Here is a tiny trained network, its code and every weight. The questions are about switching its units off for an input and a target symbol, where a switched-off unit gives its printed mean instead of its output.

import numpy as np


def w(rows, s, z=0):
    codes = np.array(rows[::2]) - 128.0
    scale = np.full(codes.shape[1], s)
    scale[-1] = z or s
    return codes * scale


def norm(h):
    return h / np.sqrt((h * h).mean(-1, keepdims=True) + 1e-5)


def softmax(a):
    e = np.exp(a - a.max(-1, keepdims=True))
    return e / e.sum(-1, keepdims=True)


def log_softmax(a):
    a = a - a.max(-1, keepdims=True)
    return a - np.log(np.exp(a).sum(-1, keepdims=True))


def net(x, mask):
    ids = ['βγδηθλψ'.index(c) for c in x.split()]
    T = len(ids)
    res = E[ids] + P[:T]
    u = 0
    for l in range(2):
        r = norm(res)
        for j in range(3):
            rows = slice(2 * j, 2 * j + 2)
            q, k, v = (r @ M[l][rows].T for M in (Q, K, V))
            z = softmax(np.where(np.tri(T) > 0, q @ k.T / 2**0.5, -1e9)) @ v
            o = O[l][rows]
            res = res + np.where(mask[u + j], z, o[:, -1]) @ o[:, :-1]
        u += 3
    return log_softmax(norm(res)[-1] @ U[:, :-1].T + U[:, -1])


Q, K, V, O = {}, {}, {}, {}
E = w([
[171,173,197,120,103,208],'β',
[118,125,3,147,29,8],'γ',
[122,136,90,163,116,95],'δ',
[187,130,238,101,178,169],'η',
[169,117,239,96,119,174],'θ',
[113,95,14,205,42,27],'λ',
[116,113,105,148,109,117],'ψ',
],0.005)
P = w([
[76,138,132,124,165,136],'0',
[163,98,142,135,138,101],'1',
[187,93,120,131,144,110],'2',
[254,94,136,99,127,149],'3',
[139,120,112,133,119,123],'4',
[130,130,119,131,133,119],'5',
[116,128,123,129,166,115],'6',
[145,133,116,135,139,129],'7',
[168,118,136,102,143,165],'8',
[183,105,132,100,135,162],'9',
[175,111,130,96,145,168],'10',
[138,105,95,136,177,122],'11',
[135,106,106,138,177,133],'12',
[124,107,100,132,178,130],'13',
],0.0039)
Q[0] = w([
[126,175,105,79,32,122],'L0H1',
[60,111,174,114,253,116],'L0H1',
[94,137,158,144,210,179],'L0H2',
[91,65,20,198,72,119],'L0H2',
[131,121,52,236,199,125],'L0H3',
[118,85,98,110,171,139],'L0H3',
],0.0066)
K[0] = w([
[49,157,47,182,129,27],'L0H1',
[126,159,185,45,177,124],'L0H1',
[103,118,162,132,194,189],'L0H2',
[73,104,2,174,101,56],'L0H2',
[176,78,65,139,75,196],'L0H3',
[114,108,120,70,131,162],'L0H3',
],0.0079)
V[0] = w([
[102,165,236,130,103,63],'L0H1',
[123,94,83,207,127,142],'L0H1',
[180,173,210,109,106,119],'L0H2',
[117,136,189,99,175,228],'L0H2',
[42,144,173,100,141,3],'L0H3',
[140,231,176,203,131,78],'L0H3',
],0.0031)
O[0] = w([
[92,137,84,141,133,124,113],'L0H1',
[197,61,185,106,194,121,185],'L0H1',
[154,62,47,149,154,89,144],'L0H2',
[104,134,53,183,38,1,8],'L0H2',
[112,137,60,140,91,94,76],'L0H3',
[144,134,25,117,103,151,133],'L0H3',
],0.0038,0.0016)
Q[1] = w([
[196,36,110,107,64,81],'L1H1',
[253,66,106,158,122,96],'L1H1',
[164,73,84,167,119,111],'L1H2',
[2,227,145,140,165,178],'L1H2',
[248,55,61,178,124,76],'L1H3',
[201,50,107,96,104,126],'L1H3',
],0.0085)
K[1] = w([
[44,187,116,186,163,101],'L1H1',
[5,146,87,178,118,71],'L1H1',
[13,154,118,130,134,137],'L1H2',
[254,86,148,58,132,174],'L1H2',
[13,202,128,163,122,114],'L1H3',
[44,136,91,184,154,31],'L1H3',
],0.0081)
V[1] = w([
[73,34,180,186,146,120],'L1H1',
[141,74,118,135,26,90],'L1H1',
[119,76,69,85,184,90],'L1H2',
[155,176,179,116,153,29],'L1H2',
[93,87,153,2,110,116],'L1H3',
[157,115,112,184,160,104],'L1H3',
],0.0077)
O[1] = w([
[37,158,141,100,170,106,242],'L1H1',
[95,116,147,50,66,116,152],'L1H1',
[151,112,46,56,178,147,254],'L1H2',
[106,1,109,168,144,85,197],'L1H2',
[188,111,185,108,168,51,47],'L1H3',
[95,139,96,161,158,149,198],'L1H3',
],0.0086,0.0022)
U = w([
[129,141,169,196,2,189,185],'β',
[246,76,97,45,113,104,128],'γ',
[207,181,59,222,186,202,55],'δ',
[63,13,42,184,153,128,167],'η',
[40,68,207,47,62,64,9],'θ',
[59,219,65,47,158,170,132],'λ',
[123,150,245,178,211,81,181],'ψ',
],0.0064,0.0015)

Each question gives the input, a string of symbols that net reads in full, and the target symbol t.
The units are the heads (2 rows each of Q, K, V and O). Each row of codes is followed by its name. A weight is (code - 128) times the scale printed after its matrix; where a second scale follows, it is the last column's (O and U).
mask holds one flag per head, layer by layer. A switched-off head (its flag False) gives its mean, the last column of its rows in O, instead of its output. The means were averaged over made-up inputs and are rounded, as every weight is.
A unit's drop is (log p(t) with every unit on - log p(t) with that unit switched off) / (log p(t) with every unit on - log p(t) with every unit switched off).
The circuit of an input: a set's keep is (log p(t) with only the set's units on - log p(t) with every unit switched off) / (log p(t) with every unit on - log p(t) with every unit switched off). Starting from all 6 units, units are removed one at a time, each time the one whose removal leaves the highest keep (on an exact tie, the one counted first), for as long as the keep stays at least 0.8.
circuit, biggest first: the units of the circuit, biggest drop first
most important unit: the unit with the biggest drop
heads that matter: for each layer, one digit per head in row order, 1 if its drop is at least 0.15 and else 0, layers parted by /
drop when u is switched off: that unit's drop, to one decimal
input β γ ψ, target β: circuit, biggest first -> [L0H2; L1H2; L1H1]
input λ ψ η η λ η ψ β γ θ, target λ: circuit, biggest first -> [L1H2; L0H2; L1H1]
input γ λ η γ ψ γ η, target γ: circuit, biggest first -> [L0H2; L1H1]
input θ η γ β γ, target θ: most important unit -> L0H2
input δ η β η β γ η λ, target δ: circuit, biggest first -> [L1H1; L0H2]
input δ λ δ, target δ: circuit, biggest first -> [L1H1; L0H3; L0H2]
input β δ λ δ θ, target β: circuit, biggest first -> [L0H2; L1H2; L1H3]
input θ β ψ γ η ψ ψ δ ψ β η η, target θ: heads that matter -> 110 / 100
input λ δ η η δ β λ η η γ η, target λ: circuit, biggest first -> [L0H2; L1H2; L1H1]
input β η η, target β: circuit, biggest first -> [L0H2; L1H2; L1H3]
input δ θ γ, target δ: circuit, biggest first -> [L1H1; L0H2]
input λ δ η δ β γ δ θ γ β, target λ: heads that matter -> 110 / 110
input γ η η γ γ λ λ λ λ, target γ: circuit, biggest first -> [L0H2; L1H3]
input δ β δ γ λ η η η, target δ: circuit, biggest first -> [L1H1; L0H3; L0H2]
input β η δ ψ ψ λ ψ ψ θ γ, target β: circuit, biggest first -> [L0H2; L1H2]
input θ θ γ δ ψ γ γ γ η η θ θ ψ λ, target θ: circuit, biggest first -> [L0H2; L0H1; L1H1]
input θ θ η λ λ θ, target θ: circuit, biggest first -> [L0H2; L1H1]
input λ η θ λ β ψ, target θ: heads that matter -> 010 / 110
input θ δ δ γ η β γ θ ψ λ, target θ: most important unit -> L0H1
input γ λ β γ θ η θ δ, target θ: heads that matter -> 010 / 110
input η β ψ λ η, target η: heads that matter -> 010 / 010
input β η θ θ β ψ γ γ θ γ η γ, target β: heads that matter -> 110 / 010
input β β γ γ γ γ γ β, target β: heads that matter -> 110 / 010
input λ δ η λ λ λ γ η λ λ λ λ, target λ: heads that matter -> 010 / 010
input η δ ψ β λ ψ θ, target η: most important unit -> L0H1
input β γ ψ ψ δ ψ δ η ψ β λ, target β: drop when L0H2 is switched off -> 1.1
input β γ ψ γ λ η δ θ, target β: drop when L1H2 is switched off -> 0.3
